Below are the code and all the weights of a small trained network. Each question names an input and a target symbol and asks about switching units off, where a switched-off unit gives its printed mean instead of its output.

import numpy as np


def w(rows, s, z=0):
    codes = np.array(rows[::2]) - 128.0
    scale = np.full(codes.shape[1], s)
    scale[-1] = z or s
    return codes * scale


def f(y):
    return y / 2 * (1 + np.tanh(0.7978845608 * (y + 0.044715 * y**3)))


def softmax(a):
    e = np.exp(a - a.max(-1, keepdims=True))
    return e / e.sum(-1, keepdims=True)


def log_softmax(a):
    a = a - a.max(-1, keepdims=True)
    return a - np.log(np.exp(a).sum(-1, keepdims=True))


def net(x, mask):
    ids = ['ΓΛΠΣΦΨΩαδεζηθμξτ'.index(c) for c in x.split()]
    T = len(ids)
    res = E[ids] + P[:T]
    u = 0
    for l in range(2):
        q, k, v = (res @ M[l].T for M in (Q, K, V))
        z = softmax(np.where(np.tri(T) > 0, q @ k.T / 2**0.5, -1e9)) @ v
        res = res + np.where(mask[u], z, O[l][:, -1]) @ O[l][:, :-1]
        u += 1
        y = f(res @ A[l][:, :-1].T + A[l][:, -1])
        res = res + np.where(mask[u : u + 8], y, B[l][:, -1]) @ B[l][:, :-1]
        u += 8
    return log_softmax(res[-1] @ U[:, :-1].T + U[:, -1])


Q, K, V, O, A, B = {}, {}, {}, {}, {}, {}
E = w([
[187,167,129,29],'Γ',
[175,74,86,134],'Λ',
[117,100,120,131],'Π',
[138,117,132,101],'Σ',
[142,114,130,112],'Φ',
[18,89,192,185],'Ψ',
[84,10,123,247],'Ω',
[173,115,124,113],'α',
[120,123,142,91],'δ',
[168,127,128,94],'ε',
[149,159,157,51],'ζ',
[181,29,82,209],'η',
[25,150,231,115],'θ',
[146,119,128,101],'μ',
[207,96,85,106],'ξ',
[145,120,137,104],'τ',
],0.016)
P = w([
[149,81,142,90],'0',
[128,45,135,88],'1',
[120,121,132,119],'2',
[67,52,123,87],'3',
[106,152,104,120],'4',
[51,42,106,71],'5',
[127,177,98,129],'6',
[83,16,146,90],'7',
[156,197,124,167],'8',
[147,4,197,88],'9',
[180,177,139,159],'10',
],0.021)
Q[0] = w([
[145,255,108,206],'0.h1',
[204,74,183,115],'0.h1',
],0.01)
K[0] = w([
[130,6,177,49],'0.h1',
[196,123,176,152],'0.h1',
],0.011)
V[0] = w([
[118,136,117,122],'0.h1',
[250,143,129,130],'0.h1',
],0.015)
O[0] = w([
[179,127,70,17,109],'0.h1',
[1,153,45,86,2],'0.h1',
],0.0087,0.0032)
A[0] = w([
[150,60,92,104,2],'0.n1',
[163,32,99,73,219],'0.n2',
[114,43,164,124,69],'0.n3',
[227,129,240,151,141],'0.n4',
[169,72,108,101,188],'0.n5',
[178,138,2,186,145],'0.n6',
[195,87,145,159,115],'0.n7',
[214,169,117,232,22],'0.n8',
],0.0084,0.0025)
B[0] = w([
[43,201,140,175,160],'0.n1',
[15,109,164,174,229],'0.n2',
[3,128,120,65,195],'0.n3',
[56,237,60,172,253],'0.n4',
[16,91,240,150,181],'0.n5',
[52,44,62,94,138],'0.n6',
[53,120,89,156,189],'0.n7',
[144,76,141,85,186],'0.n8',
],0.0068,0.012)
Q[1] = w([
[4,33,2,125],'1.h1',
[50,197,212,67],'1.h1',
],0.0063)
K[1] = w([
[237,97,32,240],'1.h1',
[255,204,152,222],'1.h1',
],0.0048)
V[1] = w([
[125,45,97,189],'1.h1',
[121,254,233,28],'1.h1',
],0.0098)
O[1] = w([
[42,125,205,73,253],'1.h1',
[186,9,67,221,143],'1.h1',
],0.013,0.0018)
A[1] = w([
[69,184,80,77,239],'1.n1',
[139,73,134,174,203],'1.n2',
[37,74,136,108,129],'1.n3',
[182,9,131,83,100],'1.n4',
[183,138,155,104,253],'1.n5',
[59,97,111,148,120],'1.n6',
[162,97,98,179,41],'1.n7',
[143,255,166,154,54],'1.n8',
],0.0097,0.0066)
B[1] = w([
[107,76,55,189,212],'1.n1',
[164,255,138,110,175],'1.n2',
[244,99,114,130,252],'1.n3',
[70,232,186,85,155],'1.n4',
[83,241,57,123,132],'1.n5',
[174,199,141,84,209],'1.n6',
[103,64,126,128,149],'1.n7',
[180,57,142,71,167],'1.n8',
],0.0069,0.028)
U = w([
[142,234,20,61,105],'Γ',
[39,117,86,113,178],'Λ',
[117,2,213,158,111],'Π',
[172,107,157,94,113],'Σ',
[138,58,143,118,108],'Φ',
[26,145,214,191,254],'Ψ',
[60,136,218,118,160],'Ω',
[100,9,69,135,68],'α',
[202,213,231,75,65],'δ',
[156,79,74,95,89],'ε',
[152,243,99,72,137],'ζ',
[66,176,114,63,77],'η',
[127,104,119,176,171],'θ',
[153,85,135,101,112],'μ',
[29,129,16,116,83],'ξ',
[164,110,139,89,109],'τ',
],0.0095,0.0052)

Each question gives the input, a string of symbols that net reads in full, and the target symbol t.
The units are the heads (2 rows each of Q, K, V and O) and the neurons (one row each of A and B). Each row of codes is followed by its name. A weight is (code - 128) times the scale printed after its matrix; where a second scale follows, it is the last column's (O, A, B and U).
mask holds one flag per unit, layer by layer, with each layer's heads first. A switched-off unit (its flag False) gives its mean, the last column of its rows in O or B, instead of its output. The means were averaged over made-up inputs and are rounded, as every weight is.
A unit's drop is (log p(t) with every unit on - log p(t) with that unit switched off) / (log p(t) with every unit on - log p(t) with every unit switched off).
The circuit of an input: a set's keep is (log p(t) with only the set's units on - log p(t) with every unit switched off) / (log p(t) with every unit on - log p(t) with every unit switched off). Starting from the 12 units with the biggest drops (on a tie, the unit counted first), units are removed one at a time, each time the one whose removal leaves the highest keep (on an exact tie, the one counted first), for as long as the keep stays at least 0.8.
circuit, biggest first: the units of the circuit, biggest drop first
top k neurons: the k neurons with the biggest drops, biggest first
k most important neurons of layer l: the k neurons of layer l with the biggest drops, biggest first
input τ ε Ψ δ η δ ξ ζ, target ξ: circuit, biggest first : 0.h1
input δ δ θ ζ, target θ: top 2 neurons : 0.n4, 1.n2
input ξ Σ δ Ψ, target δ: top 2 neurons : 0.n4, 1.n1
input Σ ζ Γ α Π δ η δ Ψ Φ, target Ψ: circuit, biggest first : 0.n4, 0.h1, 0.n2
input Λ Ψ Γ Γ Ψ δ η ε, target η: top 3 neurons : 1.n1, 0.n3, 0.n6
input Σ Σ Σ Λ α Π δ η, target δ: top 2 neurons : 1.n2, 1.n6
input θ θ δ τ Γ Ω Π δ Γ ε, target Γ: circuit, biggest first : 1.h1, 1.n2, 1.n4, 0.n4
input α ξ μ δ ξ Ψ, target ξ: top 4 neurons : 1.n1, 0.n6, 0.n3, 1.n8
input Ψ α Γ Π Φ δ Φ Γ Ψ θ μ, target θ: 3 most important neurons of layer 1 : 1.n6, 1.n4, 1.n7
input Ω θ θ, target θ: top 2 neurons : 0.n4, 1.n2
input Ψ θ ζ Γ Γ Φ, target Γ: top 3 neurons : 1.n2, 1.n4, 1.n6
input Ψ Ω δ Φ ε μ ζ α θ Ψ, target θ: top 3 neurons : 0.n4, 1.n2, 1.n7
input Π Ω ε τ ξ μ ε Π η ζ, target η: circuit, biggest first : 1.h1, 0.h1
input Σ δ Ω Γ δ δ θ θ Φ, target θ: circuit, biggest first : 0.n4, 0.h1, 1.h1
input Ψ Γ Γ Σ ζ Γ θ ξ, target θ: top 3 neurons : 1.n2, 0.n4, 1.n7
input θ δ Π Ψ, target Π: circuit, biggest first : 0.n4
input μ δ θ θ Γ ξ, target Γ: circuit, biggest first : 1.n2, 1.h1, 1.n4, 0.h1
input ξ ζ Ψ Π, target Ψ: circuit, biggest first : 0.h1, 0.n4, 0.n5
input Σ η ξ Γ ζ Π Π Γ, target Π: 3 most important neurons of layer 1 : 1.n2, 1.n3, 1.n4
input Ψ δ Ω Ψ η η ξ Π Ψ τ, target Ψ: circuit, biggest first : 0.n4, 0.h1, 0.n2
input Ω Λ Γ η Π Φ α Ψ, target α: circuit, biggest first : 0.h1, 1.n3
